Below is a small trained network, with its code and all its weights. Each question gives an input and a target symbol and asks what happens when units are switched off, that is, made to give their printed mean instead of their output.

import numpy as np


def w(rows, s, z=0):
    codes = np.array(rows[::2]) - 128.0
    scale = np.full(codes.shape[1], s)
    scale[-1] = z or s
    return codes * scale


def norm(h):
    return h / np.sqrt((h * h).mean(-1, keepdims=True) + 1e-5)


def f(y):
    return np.maximum(y, 0)


def softmax(a):
    e = np.exp(a - a.max(-1, keepdims=True))
    return e / e.sum(-1, keepdims=True)


def log_softmax(a):
    a = a - a.max(-1, keepdims=True)
    return a - np.log(np.exp(a).sum(-1, keepdims=True))


def net(x, mask):
    ids = ['ΘΠαβγδημξω'.index(c) for c in x.split()]
    T = len(ids)
    res = E[ids] + P[:T]
    r = norm(res)
    for j in range(2):
        rows = slice(2 * j, 2 * j + 2)
        q, k, v = (r @ M[0][rows].T for M in (Q, K, V))
        z = softmax(np.where(np.tri(T) > 0, q @ k.T / 2**0.5, -1e9)) @ v
        o = O[0][rows]
        res = res + np.where(mask[j], z, o[:, -1]) @ o[:, :-1]
    y = f(norm(res) @ A[0][:, :-1].T + A[0][:, -1])
    res = res + np.where(mask[2:18], y, B[0][:, -1]) @ B[0][:, :-1]
    return log_softmax(norm(res)[-1] @ U[:, :-1].T + U[:, -1])


Q, K, V, O, A, B = {}, {}, {}, {}, {}, {}
E = w([
[129,59,189,89],'Θ',
[106,103,7,253],'Π',
[204,126,176,81],'α',
[80,219,213,75],'β',
[89,226,65,152],'γ',
[216,106,194,100],'δ',
[204,129,169,81],'η',
[186,78,159,85],'μ',
[175,115,117,126],'ξ',
[136,91,215,75],'ω',
],0.014)
P = w([
[63,115,54,63],'0',
[154,119,197,201],'1',
[83,203,74,222],'2',
[255,137,61,103],'3',
[134,102,191,209],'4',
[96,198,81,219],'5',
[245,53,116,95],'6',
[123,98,186,214],'7',
[101,197,82,224],'8',
[246,133,196,33],'9',
[114,91,184,221],'10',
[100,192,87,226],'11',
[230,123,187,70],'12',
[108,88,180,221],'13',
],0.011)
Q[0] = w([
[49,49,254,211],'H1',
[95,95,171,186],'H1',
[159,72,148,130],'H2',
[94,153,82,81],'H2',
],0.013)
K[0] = w([
[64,88,91,70],'H1',
[27,106,97,2],'H1',
[138,98,79,26],'H2',
[175,119,172,198],'H2',
],0.0096)
V[0] = w([
[68,2,142,194],'H1',
[133,155,17,77],'H1',
[55,201,191,176],'H2',
[208,169,182,193],'H2',
],0.0076)
O[0] = w([
[108,3,142,111,40],'H1',
[61,133,122,100,150],'H1',
[137,143,120,117,2],'H2',
[190,167,163,80,72],'H2',
],0.013,0.0041)
A[0] = w([
[102,200,102,77,203],'N1',
[55,146,161,163,122],'N2',
[139,125,61,208,89],'N3',
[115,121,127,184,72],'N4',
[158,76,144,29,151],'N5',
[167,111,24,78,147],'N6',
[119,131,76,186,133],'N7',
[115,144,129,7,187],'N8',
[168,128,125,148,195],'N9',
[135,137,92,20,200],'N10',
[156,100,183,87,46],'N11',
[121,123,189,153,137],'N12',
[158,85,164,134,71],'N13',
[130,104,115,160,3],'N14',
[93,99,149,194,24],'N15',
[163,149,123,144,21],'N16',
],0.015,0.0035)
B[0] = w([
[90,27,142,95,224],'N1',
[135,140,81,102,252],'N2',
[168,113,185,121,228],'N3',
[128,104,106,158,201],'N4',
[162,112,24,63,221],'N5',
[73,42,81,61,184],'N6',
[111,143,201,65,206],'N7',
[99,77,61,126,202],'N8',
[73,98,70,131,253],'N9',
[123,33,2,178,194],'N10',
[125,125,180,60,202],'N11',
[148,151,88,90,253],'N12',
[116,135,174,132,213],'N13',
[145,89,168,112,146],'N14',
[129,188,118,145,231],'N15',
[169,78,122,188,180],'N16',
],0.0087,0.0051)
U = w([
[121,20,20,127,253],'Θ',
[222,29,124,50,114],'Π',
[143,227,80,156,41],'α',
[187,195,101,144,73],'β',
[96,175,79,125,66],'γ',
[171,181,244,125,175],'δ',
[115,213,105,150,21],'η',
[73,89,138,212,66],'μ',
[34,133,77,195,31],'ξ',
[130,57,211,155,117],'ω',
],0.011,0.0039)

Each question gives the input, a string of symbols that net reads in full, and the target symbol t.
The units are the heads (2 rows each of Q, K, V and O) and the neurons (one row each of A and B). Each row of codes is followed by its name. A weight is (code - 128) times the scale printed after its matrix; where a second scale follows, it is the last column's (O, A, B and U).
mask holds one flag per unit, heads first, then neurons. A switched-off unit (its flag False) gives its mean, the last column of its rows in O or B, instead of its output. The means were averaged over made-up inputs and are rounded, as every weight is.
A unit's drop is (log p(t) with every unit on - log p(t) with that unit switched off) / (log p(t) with every unit on - log p(t) with every unit switched off).
The circuit of an input: a set's keep is (log p(t) with only the set's units on - log p(t) with every unit switched off) / (log p(t) with every unit on - log p(t) with every unit switched off). Starting from the 12 units with the biggest drops (on a tie, the unit counted first), units are removed one at a time, each time the one whose removal leaves the highest keep (on an exact tie, the one counted first), for as long as the keep stays at least 0.8.
circuit, biggest first: the units of the circuit, biggest drop first
most important unit: the unit with the biggest drop
top k neurons: the k neurons with the biggest drops, biggest first
which heads matter: for each layer, one digit per head in row order, 1 if its drop is at least 0.15 and else 0, layers parted by /
input ω Θ β β μ δ ξ δ δ ω Θ η δ Π, target ω: most important unit	N3
input δ δ Π, target μ: circuit, biggest first	N3, N5, N7, N12
input μ δ ω β δ Π α α ξ, target Π: circuit, biggest first	N3, N7
input μ β Θ, target ξ: circuit, biggest first	N5, N15
input ω δ Π δ μ, target ω: which heads matter	01
input μ δ α δ α, target μ: top 2 neurons	N5, N15
input ω α δ μ δ α ω Π δ μ ξ, target ω: which heads matter	10
input ξ δ γ μ ω α δ ω μ δ μ, target ξ: which heads matter	11
input μ ξ ω β Θ β α δ, target μ: which heads matter	11
input ω ω δ γ δ η Π Θ δ ξ, target Θ: which heads matter	00
input ξ δ ω ω ω ξ δ Π μ, target ω: which heads matter	10
input δ ω δ ξ δ η γ δ η ω μ δ ω β, target δ: which heads matter	01
input ω α δ α ω β ω α, target ω: top 3 neurons	N5, N10, N13
input ξ α Π α Θ ω δ ω γ β α, target ξ: most important unit	H2
input δ Π δ α η α ω δ ξ δ γ, target δ: top 3 neurons	N10, N5, N8
input μ δ ω δ ω Θ β ξ α η, target Θ: top 3 neurons	N10, N5, N8
input δ ω δ δ δ ω η Θ, target δ: top 3 neurons	N9, N10, N5
input α α α, target β: which heads matter	11
input ω α Π α μ μ ω δ Θ Π μ δ μ δ, target ω: which heads matter	11
input μ ω ω δ δ δ Π δ β Π, target Π: circuit, biggest first	N3
input η ω ξ α, target Θ: which heads matter	00
